Here is a tiny trained network, its code and every weight. The questions are about switching its units off for an input and a class, where a switched-off unit gives its printed mean instead of its output.

import numpy as np


def w(rows, s, z=0):
    codes = np.array(rows[::2]) - 128.0
    scale = np.full(codes.shape[1], s)
    scale[-1] = z or s
    return codes * scale


def norm(h):
    return h / np.sqrt((h * h).mean(-1, keepdims=True) + 1e-5)


def f(y):
    return y / 2 * (1 + np.tanh(0.7978845608 * (y + 0.044715 * y**3)))


def log_softmax(a):
    a = a - a.max(-1, keepdims=True)
    return a - np.log(np.exp(a).sum(-1, keepdims=True))


def net(x, mask):
    res = np.array(x, float).reshape(1, 6) / 4 @ E
    u = 0
    for l in range(3):
        y = f(norm(res) @ A[l][:, :-1].T + A[l][:, -1])
        res = res + np.where(mask[u : u + 6], y, B[l][:, -1]) @ B[l][:, :-1]
        u += 6
    return log_softmax(norm(res)[-1] @ U[:, :-1].T + U[:, -1])


A, B = {}, {}
E = w([
[194,75,32,88,126],'x0',
[118,70,191,91,81],'x1',
[191,163,210,130,51],'x2',
[169,37,176,231,251],'x3',
[51,127,199,139,181],'x4',
[48,101,177,254,67],'x5',
],0.002)
A[0] = w([
[109,93,97,94,242,29],'L0N1',
[206,218,99,46,61,52],'L0N2',
[97,217,72,188,101,44],'L0N3',
[3,185,168,89,82,151],'L0N4',
[126,13,135,138,24,16],'L0N5',
[165,112,142,139,29,4],'L0N6',
],0.0052,0.002)
B[0] = w([
[53,32,104,101,224,169],'L0N1',
[227,236,96,26,191,235],'L0N2',
[42,91,115,78,134,145],'L0N3',
[146,101,224,201,168,254],'L0N4',
[254,154,14,50,143,138],'L0N5',
[159,34,96,69,183,118],'L0N6',
],0.005,0.0022)
A[1] = w([
[199,118,153,255,208,180],'L1N1',
[137,187,109,7,144,79],'L1N2',
[70,57,84,150,82,36],'L1N3',
[61,181,166,215,228,190],'L1N4',
[206,213,137,137,95,9],'L1N5',
[80,68,146,115,122,1],'L1N6',
],0.0039,0.0021)
B[1] = w([
[83,139,233,95,17,232],'L1N1',
[214,147,192,136,91,170],'L1N2',
[146,141,32,2,187,107],'L1N3',
[180,133,122,50,9,254],'L1N4',
[182,2,133,19,204,123],'L1N5',
[249,123,147,30,122,99],'L1N6',
],0.0035,0.0027)
A[2] = w([
[242,87,87,193,27,30],'L2N1',
[192,237,89,92,116,104],'L2N2',
[93,165,230,253,38,134],'L2N3',
[234,238,107,44,107,1],'L2N4',
[205,218,106,90,87,25],'L2N5',
[171,193,72,46,145,162],'L2N6',
],0.0051,0.0025)
B[2] = w([
[132,108,97,2,182,140],'L2N1',
[168,170,87,55,70,174],'L2N2',
[127,164,244,177,93,253],'L2N3',
[221,109,80,38,120,193],'L2N4',
[150,136,41,39,105,157],'L2N5',
[178,189,167,131,68,190],'L2N6',
],0.0061,0.0048)
U = w([
[31,25,34,152,224,120],'0',
[50,184,251,223,29,253],'1',
[241,243,30,2,17,242],'2',
[32,221,3,197,49,3],'3',
],0.006,0.005)

Each question gives the input, the list of numbers given to net, and the class t.
The units are the neurons (one row each of A and B). Each row of codes is followed by its name. A weight is (code - 128) times the scale printed after its matrix; where a second scale follows, it is the last column's (A, B and U).
mask holds one flag per neuron, layer by layer. A switched-off neuron (its flag False) gives its mean, the last column of its row in B, instead of its output. The means were averaged over made-up inputs and are rounded, as every weight is.
A unit's drop is (log p(t) with every unit on - log p(t) with that unit switched off) / (log p(t) with every unit on - log p(t) with every unit switched off).
The circuit of an input: a set's keep is (log p(t) with only the set's units on - log p(t) with every unit switched off) / (log p(t) with every unit on - log p(t) with every unit switched off). Starting from the 12 units with the biggest drops (on a tie, the unit counted first), units are removed one at a time, each time the one whose removal leaves the highest keep (on an exact tie, the one counted first), for as long as the keep stays at least 0.8.
circuit, biggest first: the units of the circuit, biggest drop first
most important unit: the unit with the biggest drop
top k neurons: the k neurons with the biggest drops, biggest first
drop of u: that unit's drop, to one decimal
input [-7,-3,-3,6,0,-6], class 0: circuit, biggest first : (L0N1, L2N3)
input [-7,2,-8,-5,3,-6], class 1: most important unit : L0N4
input [6,-8,-8,-3,7,-8], class 0: circuit, biggest first : (L0N1, L2N4)
input [-1,-7,-7,4,-2,-2], class 0: top 2 neurons : (L0N1, L2N3)
input [7,0,5,6,5,-7], class 1: circuit, biggest first : (L2N4, L0N2)
input [0,-5,-7,5,-5,4], class 0: top 2 neurons : (L0N4, L0N1)
input [-8,-8,-4,1,3,-6], class 0: circuit, biggest first : (L0N1, L2N3)
input [7,-4,1,2,-1,8], class 0: top 3 neurons : (L0N4, L0N2, L0N5)
input [8,-5,-2,8,-7,-5], class 0: top 2 neurons : (L0N2, L0N1)
input [2,-2,1,8,-7,-3], class 1: top 4 neurons : (L1N1, L0N2, L0N5, L0N6)
input [-3,-8,-3,-4,6,-3], class 1: top 2 neurons : (L0N4, L0N2)
input [3,-6,-6,5,-7,6], class 0: top 4 neurons : (L0N4, L1N3, L2N3, L2N6)
input [-1,3,-6,5,-1,-4], class 0: drop of L0N1 : 0.3
input [-7,-4,0,-3,6,-6], class 1: top neuron : (L0N4)
input [-3,-2,-5,1,8,-7], class 0: drop of L0N6 : 0.0
input [7,-4,-4,3,8,-1], class 0: drop of L2N3 : 0.1
